Each row is followed by the band that its hidden value falls in (each part has its own value, ranges and names)
In the rows, 128 means zero.
[ 57 119 139 119 154 141  95 117 117 127 128 119  31 127 124  92 135 131
 136 120 175 110 178 112 130 129 181 143 152  95 132 125 146 142  91 127
 140 105 125 139 169 125  94 129 123 139 132 121 141 120 128 120 123 123
 136 163 124 146 190 121 116 156 123 133 131 139 201 176 136 128 115 110
 147 125 242 124 103 112 119 148 140 123 122  48 141  33 141 131 120 154
 135  93  96 134 142 117 159 126 129 128 119 105 151 165 154 136 128 134
 150 127 121 131 127 130 103 119 134 119 134 124 130 131 118 153 148 129
 135  29 140 133 111 113 143 141 141 131 194 126 111 105 132  66 131 240
 134  94  78 137 122 129 138 143 124 137 136 117 128] : Cf
[174 136  57 119 144 124 126 127 143 117 138 132  98 128 123 173 135 130
 132 127 187 131 100 207 130 123 125  80 113 197 159 128 139 107 187 136
 137 138 129 125 158 123 152 131 128  96 139 134  76 126 120 125 135 127
 127 152 133 133 178 138 120 156 139 122 131  88 231 103 119 130  83 128
 111 138 109 124 114 124 133  75 141 118 135  65 142 210 134 160 134 140
 145 149 113 138 106 135  96 112 131 125 129 126 132 116  93 129 123 125
 112 140 142 107 177 129 168 147 117 115 138 129 153 125 128  79 130 122
 134 114 123 130 108 145 119 172 114 127 174 113 119 128 100 255 128 226
 122 141 141 130 127 136 116  90 128 137 128 138 185] : Pc
[139 144  72 148  44 110 137 129 108 109 127 107 156 133 111 166  88 139
 129 117 119 122  85 131 131 158 154  97 106 130 190 162 108 137 118 126
  98 122 101 135 156 127 126 141 126 118  58 102 101 143 156 130 136 162
 150 120 117  89 167 166 137 152 116 117 125 233 117  96 146 132  97 156
  92 128  82 116 123 139 132 142 117 142 141  87 133 184 116 176 167  33
 124 235  97 150 149 178 124 134 125 160 108 107 136 120 187 147 174 123
 116 125 152 111 110 123 118 113 141 138 124 160 135 109 121 114 125 153
 129 108 147 123 121 107 141 180 125 111 160 112 106 132  94 124 126  78
 155 125 115 110 126 124 126 124 148 140 156 115 143] : PZ
[123 134  61 129 113 115  98 129 120 115 133 132 205 125 124 114 143 124
 130 125 118 103 189 111 113 137 133 100  95  83 141 134 140 133 223 140
 120 131 131 123 158 160 120 128 134 117 120 121 165 128 153 117 127 129
 134 171 145 120 182 144 129 156 144 131 127  90 163 189 132 180  59 132
 136 129 172 140 148  55 122 143 121 120 119 192 146 146 111 160 150 129
 121 135  97 127  98 116 113 131 124 130 119 161 126 130 138 131 129 129
 174 131 154 115 132 122 164 125 128 127 126 137 112 115 118 107 126 136
 120 154 133 131 144  76 145 109 111 130  87 128 169 122 100 249 123 148
  96 120 130 132 129 130 123 115 128 143 127 145 155] : Sj
[158 136  73 134  61 116  96 128 126 106 134 127 255 126 117 145 100 139
 132 119  98 113 134 135 132 132 134  84  79 115 172 147 137 142 170 138
 110 130 115 133 154 152 142 130 137 103  93 122  94 138 164 121 135 145
 131 146 129 119 163 155 120 149 135 124 128 156 129 118 136 156  94 148
 105 133 120 129 115 129 123 161 130 130 135 143 129 187 116 173 161  69
 123 224  89 144 117 143 117 118 127 125 121 141 123 127 173 147 139 129
 144 140 149 101 118 123 140 133 130 119 120 150 111 105 118  56 120 129
 127 154 132 122 124  76 134 179 111 118 121 121 116 144  95 236 123 127
 143 131 133 129 124 129 117  99 138 155 130 120 147] : QJ
[ 86 141  96 141 113 118 129 129 116 125 122 118  85 118 119 145 101 140
 126 117 173 110 113  88 130 135 172 143 151 132 134 142 133 151  91 134
 128 108 101 169 160 139  83 128 140 143 116 126  88 126 138 125 133 133
 123 148 127 127 165 136 111 129 129 131 133 123 142  74 130 118 195 123
 149 129 124 108 107  59 148 152 138 114 142   1 103  72 120 122 124 103
 135 173 120 133 123 143 153 117 133 119 125 124 159 147 110 143 126 137
 108 124 119 124 128 116  73 141 136 110 137 134 123 140 121 135 170 120
 115  46 124 121  80 161 122 138 149 122 176 127 105 126 138  50 144 107
 113  97  62 134 112 130 133 127 139 110 125 113  64] : QJ
[167 139  31 129  85  99 141 132  88 125 137 128  96 128 129 147 124 139
 126 126  89 120  93 133 118 140  99 102 108 119 161 147 118 126 236 133
 126 133 114 124 105 154 126 132 134 111 111 132 155 136 129 134 131 135
 139 131 132 101 116 154 136 126 131 121 126 132 139  87 131 152 132 137
 130 135  60 127 139  76 134  62 123 126 132  82 112 255 103 128 179  71
 122 180 120 130 120 136  81 131 124 131 126 142 134 124 110 132 143 133
 101 110 145 115 142 125 205 136 125 112 117 154 120 128 141 136 123 133
 118 161 132 135 131 111 129 138 127 121 134 122 116 129 110 206 138  77
  84 130 126 123 124 132 134 115 134 117 139 132 147] : Sj
[130 129  60 116 132 117 123 127 102 125 145 132  83 131 132 129 155 129
 128 128 101 131 137 203 117 137 106  96 128 115 149 133 131 103 230 131
 135 137 132  99 102 126 154 134 126 107 128 133 154 132 108 136 127 124
 141 134 130 116 131 137 138 146 129 124 123 123 187 139 131 162  51 129
 132 134  93 138 148 115 127  36 123 129 118 107 145 255 115 120 170 133
 125  85 115 127 120 120  88 135 123 136 121 144 130 119 105 123 136 131
 109 114 129 129 166 133 218 128 119 124 117 145 132 127 137 149 110 137
 129 149 135 143 154  98 139 127 119 130 138 125 136 113 105 231 125 189
  87 134 139 124 131 132 130 120 124 129 141 145 204] : Pc
[ 79 139  77 135 117 114 151 127  97 131 129 115   1 127 127 149 112 137
 125 125 169 116  83  98 124 141 152 150 168 131 144 140 115 142 106 130
 129 110  98 149 128 128  88 132 130 146 119 126 147 129 113 136 130 127
 137 135 123 114 155 141 125 129 119 128 134 139 163  77 128 114 158 122
 148 127 102 114 113  70 146  86 132 121 140   1 110 131 119 115 140 109
 132 122 120 128 134 150 127 131 129 133 120 105 164 139  97 130 142 133
  86 107 119 135 137 124 107 132 136 111 136 134 132 151 134 185 168 130
 117  41 133 127 104 163 125 136 154 122 200 120 106 125 132  61 146 124
  80 100  61 126 119 131 138 136 134  97 137 115  95] : QJ
[151 139  44 126 133 111 147 133  94 130 141 128  56 127 129 143 148 135
 125 122 143 133  86 185 117 148 116 114 157 152 147 143 122 103 230 132
 133 138 116 116  98 118 134 135 135 121 120 133 128 130 101 138 131 124
 135 127 130 107  85 139 135 136 127 122 120 116 161  88 129 146 134 127
 142 135  40 118 148  58 153  31 125 119 128  50 117 255 110 109 160 115
 131  78 126 125 112 137  89 133 128 134 126 128 146 122  81 126 133 136
  62 108 125 129 169 124 205 136 123 122 124 152 134 144 139 166 124 132
 119 154 131 143 126 156 128 115 141 125 144 128 122 121 129 193 140  86
  69 135 135 120 123 133 134 119 137  98 139 143 138] : Cf
